Here is a tiny trained network, its code and every weight. The questions are about switching its units off for an input and a class, where a switched-off unit gives its printed mean instead of its output.

import numpy as np


def w(rows, s, z=0):
    codes = np.array(rows[::2]) - 128.0
    scale = np.full(codes.shape[1], s)
    scale[-1] = z or s
    return codes * scale


def norm(h):
    return h / np.sqrt((h * h).mean(-1, keepdims=True) + 1e-5)


def f(y):
    return y / 2 * (1 + np.tanh(0.7978845608 * (y + 0.044715 * y**3)))


def log_softmax(a):
    a = a - a.max(-1, keepdims=True)
    return a - np.log(np.exp(a).sum(-1, keepdims=True))


def net(x, mask):
    res = np.array(x, float).reshape(1, 3) / 4 @ E
    u = 0
    for l in range(4):
        y = f(norm(res) @ A[l][:, :-1].T + A[l][:, -1])
        res = res + np.where(mask[u : u + 5], y, B[l][:, -1]) @ B[l][:, :-1]
        u += 5
    return log_softmax(norm(res)[-1] @ U[:, :-1].T + U[:, -1])


A, B = {}, {}
E = w([
[221,30,105,68,150,103,87,214],'x0',
[42,138,53,111,255,153,107,164],'x1',
[78,191,159,70,67,168,91,210],'x2',
],0.0031)
A[0] = w([
[75,184,174,83,75,119,76,234,107],'0.n1',
[9,110,2,140,232,160,98,171,18],'0.n2',
[204,5,75,75,139,102,63,222,116],'0.n3',
[75,160,32,126,178,110,123,183,4],'0.n4',
[64,222,151,217,109,139,229,92,215],'0.n5',
],0.0024,0.0016)
B[0] = w([
[110,4,75,137,122,66,139,51,173],'0.n1',
[185,207,182,32,179,148,102,74,203],'0.n2',
[59,140,211,217,145,117,175,154,217],'0.n3',
[148,171,161,87,128,118,169,116,126],'0.n4',
[194,77,103,169,149,157,59,204,250],'0.n5',
],0.0039,0.002)
A[1] = w([
[67,206,129,175,102,169,117,39,54],'1.n1',
[193,138,50,147,120,180,102,139,98],'1.n2',
[43,215,96,167,85,162,205,42,2],'1.n3',
[85,185,151,63,64,176,102,212,69],'1.n4',
[244,138,3,122,107,188,36,115,140],'1.n5',
],0.0032,0.0025)
B[1] = w([
[170,53,148,169,138,136,97,209,202],'1.n1',
[113,95,172,116,136,69,89,129,100],'1.n2',
[231,99,59,184,181,142,70,255,118],'1.n3',
[121,37,18,143,97,38,148,71,255],'1.n4',
[73,95,199,117,132,99,213,114,199],'1.n5',
],0.0038,0.00063)
A[2] = w([
[93,186,113,207,128,159,62,110,51],'2.n1',
[156,79,181,188,58,106,139,110,131],'2.n2',
[227,89,76,175,229,106,176,7,77],'2.n3',
[96,171,76,53,40,156,83,230,5],'2.n4',
[211,39,140,53,167,68,157,254,40],'2.n5',
],0.0036,0.0019)
B[2] = w([
[194,71,137,147,129,140,113,209,139],'2.n1',
[99,180,102,80,252,144,116,112,245],'2.n2',
[44,64,58,109,3,71,97,150,252],'2.n3',
[100,66,20,224,74,18,142,30,160],'2.n4',
[138,196,66,243,96,232,61,132,188],'2.n5',
],0.0037,0.0022)
A[3] = w([
[165,113,154,132,56,121,135,113,8],'3.n1',
[32,127,111,117,26,153,93,177,114],'3.n2',
[169,123,117,253,124,157,74,246,36],'3.n3',
[52,138,248,58,107,101,160,144,83],'3.n4',
[253,154,235,127,18,106,151,66,16],'3.n5',
],0.0039,0.0012)
B[3] = w([
[35,111,33,132,255,145,129,158,140],'3.n1',
[186,56,139,182,194,84,171,55,198],'3.n2',
[186,145,157,225,116,204,135,141,250],'3.n3',
[200,88,227,181,161,134,198,70,132],'3.n4',
[48,198,58,18,238,169,71,182,252],'3.n5',
],0.004,0.0024)
U = w([
[83,205,101,25,196,175,96,163,188],'0',
[180,136,132,254,107,215,103,199,156],'1',
[83,57,42,142,71,41,130,81,160],'2',
[152,120,253,120,122,111,195,85,112],'3',
[146,162,155,95,39,111,169,176,4],'4',
],0.009,0.004)

Each question gives the input, the list of numbers given to net, and the class t.
The units are the neurons (one row each of A and B). Each row of codes is followed by its name. A weight is (code - 128) times the scale printed after its matrix; where a second scale follows, it is the last column's (A, B and U).
mask holds one flag per neuron, layer by layer. A switched-off neuron (its flag False) gives its mean, the last column of its row in B, instead of its output. The means were averaged over made-up inputs and are rounded, as every weight is.
A unit's drop is (log p(t) with every unit on - log p(t) with that unit switched off) / (log p(t) with every unit on - log p(t) with every unit switched off).
unit that matters most: the unit with the biggest drop
top k neurons: the k neurons with the biggest drops, biggest first
top k neurons in layer l: the k neurons of layer l with the biggest drops, biggest first
drop of u: that unit's drop, to one decimal
input [1,1,0], class 3: unit that matters most : 3.n4
input [5,7,8], class 2: top 2 neurons : [2.n4 1.n4]
input [8,7,-2], class 1: top 4 neurons : [2.n5 2.n2 0.n3 3.n5]
input [-7,-7,7], class 0: top 2 neurons : [3.n5 2.n3]
input [6,-7,8], class 2: top 2 neurons : [2.n4 0.n2]
input [3,-7,6], class 0: top 2 neurons : [3.n5 2.n3]
input [-4,-7,-7], class 0: top 4 neurons : [3.n5 0.n1 1.n4 2.n4]
input [-1,-2,3], class 3: top 2 neurons : [0.n1 1.n5]
input [-3,2,0], class 3: top 3 neurons : [0.n5 1.n5 0.n3]
input [-4,-5,4], class 0: top 4 neurons : [2.n3 3.n5 0.n3 2.n5]
input [-8,0,8], class 1: top 2 neurons in layer 1 : [1.n3 1.n1]
input [4,-5,1], class 0: top 2 neurons : [0.n5 3.n5]
input [-4,0,1], class 1: top 2 neurons : [0.n2 2.n1]
input [-1,2,3], class 3: top 2 neurons in layer 1 : [1.n5 1.n3]
input [0,-2,0], class 3: unit that matters most : 3.n4
input [-6,0,6], class 1: top 2 neurons in layer 2 : [2.n3 2.n1]
input [7,5,1], class 1: top 2 neurons in layer 2 : [2.n5 2.n2]
input [7,7,8], class 2: top 2 neurons in layer 3 : [3.n5 3.n2]
input [4,3,0], class 1: top 3 neurons : [2.n2 2.n5 3.n5]
input [1,3,3], class 3: top neuron in layer 1 : [1.n3]
input [-4,6,7], class 2: top 2 neurons : [2.n4 1.n4]
input [8,-8,-6], class 0: top 2 neurons : [3.n5 0.n5]
input [-2,-6,5], class 0: top 2 neurons : [3.n5 2.n3]
input [4,2,5], class 2: top 2 neurons in layer 1 : [1.n1 1.n3]
input [-8,4,-7], class 1: top 2 neurons in layer 1 : [1.n3 1.n4]
input [1,-2,-2], class 3: top 2 neurons in layer 3 : [3.n5 3.n4]
input [3,1,5], class 2: unit that matters most : 0.n5
input [-6,-8,2], class 0: drop of 3.n5 : 0.8
input [-1,-2,-1], class 3: drop of 1.n5 : 0.1
input [-4,-8,-5], class 0: drop of 0.n5 : 0.0
